Below are the code and all the weights of a small trained network. Each question names an input and a class and asks about switching units off, where a switched-off unit gives its printed mean instead of its output.

import numpy as np


def w(rows, s, z=0):
    codes = np.array(rows[::2]) - 128.0
    scale = np.full(codes.shape[1], s)
    scale[-1] = z or s
    return codes * scale


def f(y):
    return np.maximum(y, 0)


def log_softmax(a):
    a = a - a.max(-1, keepdims=True)
    return a - np.log(np.exp(a).sum(-1, keepdims=True))


def net(x, mask):
    res = np.array(x, float).reshape(1, 7) / 4 @ E
    y = f(res @ A[0][:, :-1].T + A[0][:, -1])
    res = res + np.where(mask, y, B[0][:, -1]) @ B[0][:, :-1]
    return log_softmax(res[-1] @ U[:, :-1].T + U[:, -1])


A, B = {}, {}
E = w([
[131,130,131,130,127,122,129,127,130,126],'x0',
[129,130,130,130,129,123,128,126,129,128],'x1',
[125,126,126,127,128,133,128,129,128,130],'x2',
[31,123,129,196,214,129,129,10,53,89],'x3',
[177,144,133,184,246,128,127,232,63,165],'x4',
[192,110,122,156,49,121,147,138,5,31],'x5',
[128,128,129,128,128,127,128,129,127,128],'x6',
],0.0036)
A[0] = w([
[151,129,133,142,216,133,133,201,79,146,90],'n1',
[120,130,126,129,145,131,126,127,157,136,56],'n2',
[123,127,129,126,105,125,127,108,141,125,81],'n3',
[111,132,125,129,160,129,126,125,183,145,48],'n4',
[117,129,128,134,145,132,126,104,113,124,147],'n5',
[86,126,132,149,192,132,130,38,71,113,147],'n6',
[114,131,125,128,154,130,127,126,172,142,48],'n7',
[134,129,128,131,155,131,130,152,111,135,107],'n8',
[135,128,125,132,110,130,126,131,104,115,32],'n9',
[134,126,127,126,121,127,129,138,135,130,158],'n10',
[111,126,129,118,65,132,131,74,160,121,72],'n11',
[104,134,125,126,161,132,135,124,189,146,48],'n12',
[107,128,128,137,160,132,127,83,98,122,149],'n13',
[148,129,132,140,204,130,132,191,86,144,93],'n14',
[102,123,133,109,39,133,134,50,170,119,65],'n15',
[164,131,119,146,39,127,132,140,7,60,3],'n16',
[130,128,128,127,138,130,127,137,120,132,119],'n17',
[97,132,121,129,186,127,126,123,226,158,39],'n18',
[131,128,127,128,122,128,127,128,120,124,89],'n19',
[117,130,125,129,151,130,127,126,166,140,54],'n20',
[123,128,128,125,109,126,127,112,138,125,84],'n21',
[124,127,129,126,111,126,127,113,138,126,85],'n22',
[133,127,126,129,116,128,127,130,111,120,60],'n23',
[135,128,125,130,111,131,126,131,105,115,37],'n24',
[121,129,126,129,141,128,127,128,151,135,65],'n25',
[110,128,129,137,155,133,126,90,103,122,146],'n26',
[105,129,128,138,163,132,128,79,96,121,149],'n27',
[150,127,128,120,99,130,130,168,152,135,171],'n28',
[114,125,128,120,74,131,130,81,156,122,74],'n29',
[192,129,130,108,43,137,126,243,199,150,172],'n30',
[141,126,129,122,111,128,130,152,142,133,165],'n31',
[125,128,129,128,116,127,127,119,134,127,92],'n32',
],0.011,0.00065)
B[0] = w([
[194,140,109,145,117,119,118,138,148,61,206],'n1',
[139,125,137,125,127,129,129,123,124,148,146],'n2',
[145,132,123,134,129,126,126,134,130,113,146],'n3',
[149,121,146,122,126,133,131,119,120,166,166],'n4',
[103,127,124,125,126,128,130,131,127,125,151],'n5',
[32,128,111,115,121,127,134,137,122,116,211],'n6',
[145,123,143,123,127,131,130,120,122,159,158],'n7',
[149,131,122,133,125,125,125,131,134,108,152],'n8',
[137,125,137,125,130,130,128,123,130,149,143],'n9',
[117,127,126,128,128,129,129,127,127,126,141],'n10',
[173,138,115,146,133,121,121,147,134,85,181],'n11',
[152,121,148,122,126,134,131,118,122,170,170],'n12',
[80,128,120,122,124,128,131,132,125,122,170],'n13',
[185,138,111,142,118,120,120,137,145,71,195],'n14',
[192,143,109,153,135,118,117,155,137,67,204],'n15',
[171,114,175,108,139,141,131,102,136,237,221],'n16',
[136,129,126,130,127,127,127,129,130,120,137],'n17',
[166,114,161,117,124,138,134,111,113,195,198],'n18',
[131,127,131,127,129,128,128,127,129,135,133],'n19',
[143,124,140,124,127,131,130,122,122,154,153],'n20',
[141,131,124,133,129,126,127,133,130,116,143],'n21',
[140,131,124,132,129,127,127,132,130,117,141],'n22',
[134,126,134,126,130,130,129,125,129,142,138],'n23',
[136,126,137,125,130,130,128,124,130,148,142],'n24',
[136,126,135,126,128,129,129,124,125,143,142],'n25',
[88,128,121,123,125,128,131,132,126,123,164],'n26',
[77,128,119,121,124,128,131,133,125,122,173],'n27',
[85,127,121,127,130,129,131,125,122,121,173],'n28',
[167,137,116,143,132,122,122,144,134,91,173],'n29',
[3,126,108,124,134,128,135,118,109,107,254],'n30',
[103,127,124,127,129,129,130,126,125,124,156],'n31',
[136,130,126,130,128,127,128,130,129,121,136],'n32',
],0.025,0.0061)
U = w([
[2,126,97,114,125,127,145,129,99,111,253],'0',
[199,164,101,175,125,107,98,167,171,63,87],'1',
[160,98,212,100,135,145,139,79,120,233,35],'2',
],0.0099,0.00044)

Each question gives the input, the list of numbers given to net, and the class t.
The units are the neurons (one row each of A and B). Each row of codes is followed by its name. A weight is (code - 128) times the scale printed after its matrix; where a second scale follows, it is the last column's (A, B and U).
mask holds one flag per neuron, in row order. A switched-off neuron (its flag False) gives its mean, the last column of its row in B, instead of its output. The means were averaged over made-up inputs and are rounded, as every weight is.
A unit's drop is (log p(t) with every unit on - log p(t) with that unit switched off) / (log p(t) with every unit on - log p(t) with every unit switched off).
The circuit of an input: a set's keep is (log p(t) with only the set's units on - log p(t) with every unit switched off) / (log p(t) with every unit on - log p(t) with every unit switched off). Starting from the 12 units with the biggest drops (on a tie, the unit counted first), units are removed one at a time, each time the one whose removal leaves the highest keep (on an exact tie, the one counted first), for as long as the keep stays at least 0.8.
circuit, biggest first: the units of the circuit, biggest drop first
most important unit: the unit with the biggest drop
k most important neurons: the k neurons with the biggest drops, biggest first
drop of u: that unit's drop, to one decimal
input [-5,8,-8,6,8,6,8], class 1: 3 most important neurons -> [n1; n14; n30]
input [5,-5,8,-1,-5,-5,3], class 1: 4 most important neurons -> [n16; n15; n11; n29]
input [6,4,6,2,-4,-7,-1], class 2: most important unit -> n18
input [0,0,-3,-7,-8,-7,-2], class 1: 2 most important neurons -> [n15; n11]
input [-2,7,-8,4,-1,-5,-1], class 2: 3 most important neurons -> [n30; n18; n12]
input [-7,-6,-1,7,-7,-8,-7], class 2: 3 most important neurons -> [n18; n30; n12]
input [-1,6,8,-3,-4,-5,-7], class 2: 2 most important neurons -> [n18; n1]
input [-4,-8,-7,-3,-4,-3,6], class 1: 4 most important neurons -> [n6; n15; n16; n11]
input [1,-1,-8,-8,8,7,-7], class 0: 2 most important neurons -> [n30; n15]
input [-2,-7,-6,5,8,-5,-5], class 1: 2 most important neurons -> [n1; n14]
input [-3,4,5,-4,-5,-4,-6], class 1: 2 most important neurons -> [n15; n6]
input [-4,-8,-4,4,3,-6,8], class 2: 2 most important neurons -> [n30; n18]
input [-4,-2,-7,0,3,1,-4], class 1: drop of n30 -> 0.2
input [4,8,7,-3,3,6,7], class 2: circuit, biggest first -> [n16]
input [4,6,0,1,6,-3,2], class 1: drop of n4 -> 0.0
input [2,3,7,3,3,4,4], class 2: drop of n7 -> -0.1
